Below is a small trained network, with its code and all its weights. Each question gives an input and a class and asks what happens when units are switched off, that is, made to give their printed mean instead of their output.

import numpy as np


def w(rows, s, z=0):
    codes = np.array(rows[::2]) - 128.0
    scale = np.full(codes.shape[1], s)
    scale[-1] = z or s
    return codes * scale


def norm(h):
    return h / np.sqrt((h * h).mean(-1, keepdims=True) + 1e-5)


def f(y):
    return y / 2 * (1 + np.tanh(0.7978845608 * (y + 0.044715 * y**3)))


def log_softmax(a):
    a = a - a.max(-1, keepdims=True)
    return a - np.log(np.exp(a).sum(-1, keepdims=True))


def net(x, mask):
    res = np.array(x, float).reshape(1, 7) / 4 @ E
    u = 0
    for l in range(2):
        y = f(norm(res) @ A[l][:, :-1].T + A[l][:, -1])
        res = res + np.where(mask[u : u + 4], y, B[l][:, -1]) @ B[l][:, :-1]
        u += 4
    return log_softmax(norm(res)[-1] @ U[:, :-1].T + U[:, -1])


A, B = {}, {}
E = w([
[115,89,115,49,181,124,25,253,130,110,84,231],'x0',
[79,105,52,138,10,129,186,98,137,213,201,78],'x1',
[182,58,152,99,118,101,99,126,132,152,75,153],'x2',
[163,171,185,95,149,160,109,122,188,138,104,103],'x3',
[102,164,140,66,59,120,151,158,180,194,116,112],'x4',
[91,140,109,102,56,140,123,133,168,193,124,141],'x5',
[110,165,167,95,119,23,184,170,70,129,33,156],'x6',
],0.00054)
A[0] = w([
[161,1,75,117,139,200,41,144,178,128,199,146,43],'L0N0',
[154,100,156,100,142,74,129,143,100,129,55,138,4],'L0N1',
[79,149,53,166,93,213,121,90,170,156,219,90,17],'L0N2',
[146,137,128,85,106,166,81,134,188,162,124,138,43],'L0N3',
],0.002,0.0011)
B[0] = w([
[168,72,17,65,145,155,67,180,92,197,198,69,253],'L0N0',
[168,53,168,86,151,69,108,133,95,146,72,183,127],'L0N1',
[188,96,198,80,141,19,151,139,84,123,8,155,203],'L0N2',
[116,158,170,92,117,114,168,161,149,166,99,97,113],'L0N3',
],0.0016,0.00063)
A[1] = w([
[8,172,73,118,86,81,165,217,85,108,143,179,38],'L1N0',
[109,170,174,61,80,177,88,167,251,199,90,151,45],'L1N1',
[118,98,109,155,35,93,191,67,120,172,134,95,5],'L1N2',
[150,130,163,80,199,130,67,190,137,81,71,189,56],'L1N3',
],0.0024,0.0014)
B[1] = w([
[83,178,199,86,86,133,80,180,91,27,236,126,178],'L1N0',
[40,180,149,100,160,178,130,86,183,163,48,116,217],'L1N1',
[92,73,3,175,36,49,211,57,109,179,177,87,186],'L1N2',
[151,46,117,182,12,15,241,62,61,181,95,151,254],'L1N3',
],0.002,0.001)
U = w([
[33,212,183,83,69,111,103,226,77,28,227,156,122],'0',
[41,223,190,46,112,199,129,118,250,217,27,108,160],'1',
[174,66,70,200,207,173,47,144,69,64,169,190,1],'2',
[100,116,26,191,16,54,239,33,123,181,193,42,171],'3',
[186,51,41,38,146,197,35,206,159,221,182,80,134],'4',
[210,218,204,221,229,193,165,58,162,43,143,58,130],'5',
[176,62,216,122,114,3,174,157,56,128,13,235,171],'6',
],0.0058,0.0015)

Each question gives the input, the list of numbers given to net, and the class t.
The units are the neurons (one row each of A and B). Each row of codes is followed by its name. A weight is (code - 128) times the scale printed after its matrix; where a second scale follows, it is the last column's (A, B and U).
mask holds one flag per neuron, layer by layer. A switched-off neuron (its flag False) gives its mean, the last column of its row in B, instead of its output. The means were averaged over made-up inputs and are rounded, as every weight is.
A unit's drop is (log p(t) with every unit on - log p(t) with that unit switched off) / (log p(t) with every unit on - log p(t) with every unit switched off).
The circuit of an input: a set's keep is (log p(t) with only the set's units on - log p(t) with every unit switched off) / (log p(t) with every unit on - log p(t) with every unit switched off). Starting from all 8 units, units are removed one at a time, each time the one whose removal leaves the highest keep (on an exact tie, the one counted first), for as long as the keep stays at least 0.8.
circuit, biggest first: the units of the circuit, biggest drop first
k most important neurons: the k neurons with the biggest drops, biggest first
top k neurons in layer l: the k neurons of layer l with the biggest drops, biggest first
drop of u: that unit's drop, to one decimal
input [2,5,7,0,7,4,-2], class 1: most important neuron => L1N1
input [1,6,-2,4,0,-1,-7], class 4: top 2 neurons in layer 0 => L0N0, L0N2
input [-2,4,0,3,7,2,1], class 1: top 2 neurons in layer 0 => L0N3, L0N0
input [5,6,-3,5,3,3,-3], class 1: 2 most important neurons => L1N1, L0N2
input [-5,0,8,1,1,-6,-6], class 4: circuit, biggest first => L1N3, L0N0
input [5,1,-7,-3,0,-7,8], class 0: 2 most important neurons => L1N0, L0N2
input [-1,2,-6,6,-3,3,0], class 1: top 2 neurons in layer 1 => L1N3, L1N0
input [3,3,-3,-3,6,-7,-3], class 0: 2 most important neurons => L1N0, L0N1
input [1,3,-8,0,0,6,0], class 0: 2 most important neurons => L1N0, L1N3
input [-8,-8,-1,-6,1,3,-1], class 5: 2 most important neurons => L1N3, L0N0
input [4,-4,0,-7,5,-6,-5], class 4: 2 most important neurons => L0N0, L0N2
input [-1,3,2,4,-3,7,1], class 1: 3 most important neurons => L1N1, L1N3, L0N3
input [4,8,5,-8,-1,-5,-7], class 4: 2 most important neurons => L0N0, L1N3
input [4,-7,7,7,-6,-2,-5], class 6: circuit, biggest first => L1N3
input [5,8,-1,1,7,2,-3], class 1: top 2 neurons in layer 0 => L0N2, L0N3
input [5,-8,-8,-3,-2,8,-7], class 4: top 2 neurons in layer 0 => L0N0, L0N3
input [2,-2,1,-6,1,-5,-6], class 4: drop of L0N0 => 1.0
input [6,8,3,-6,-1,-5,3], class 0: drop of L1N3 => 0.1
input [5,4,-5,-8,-4,4,-6], class 4: drop of L1N3 => 0.1
input [-1,2,2,1,7,8,-7], class 1: drop of L0N2 => 0.1
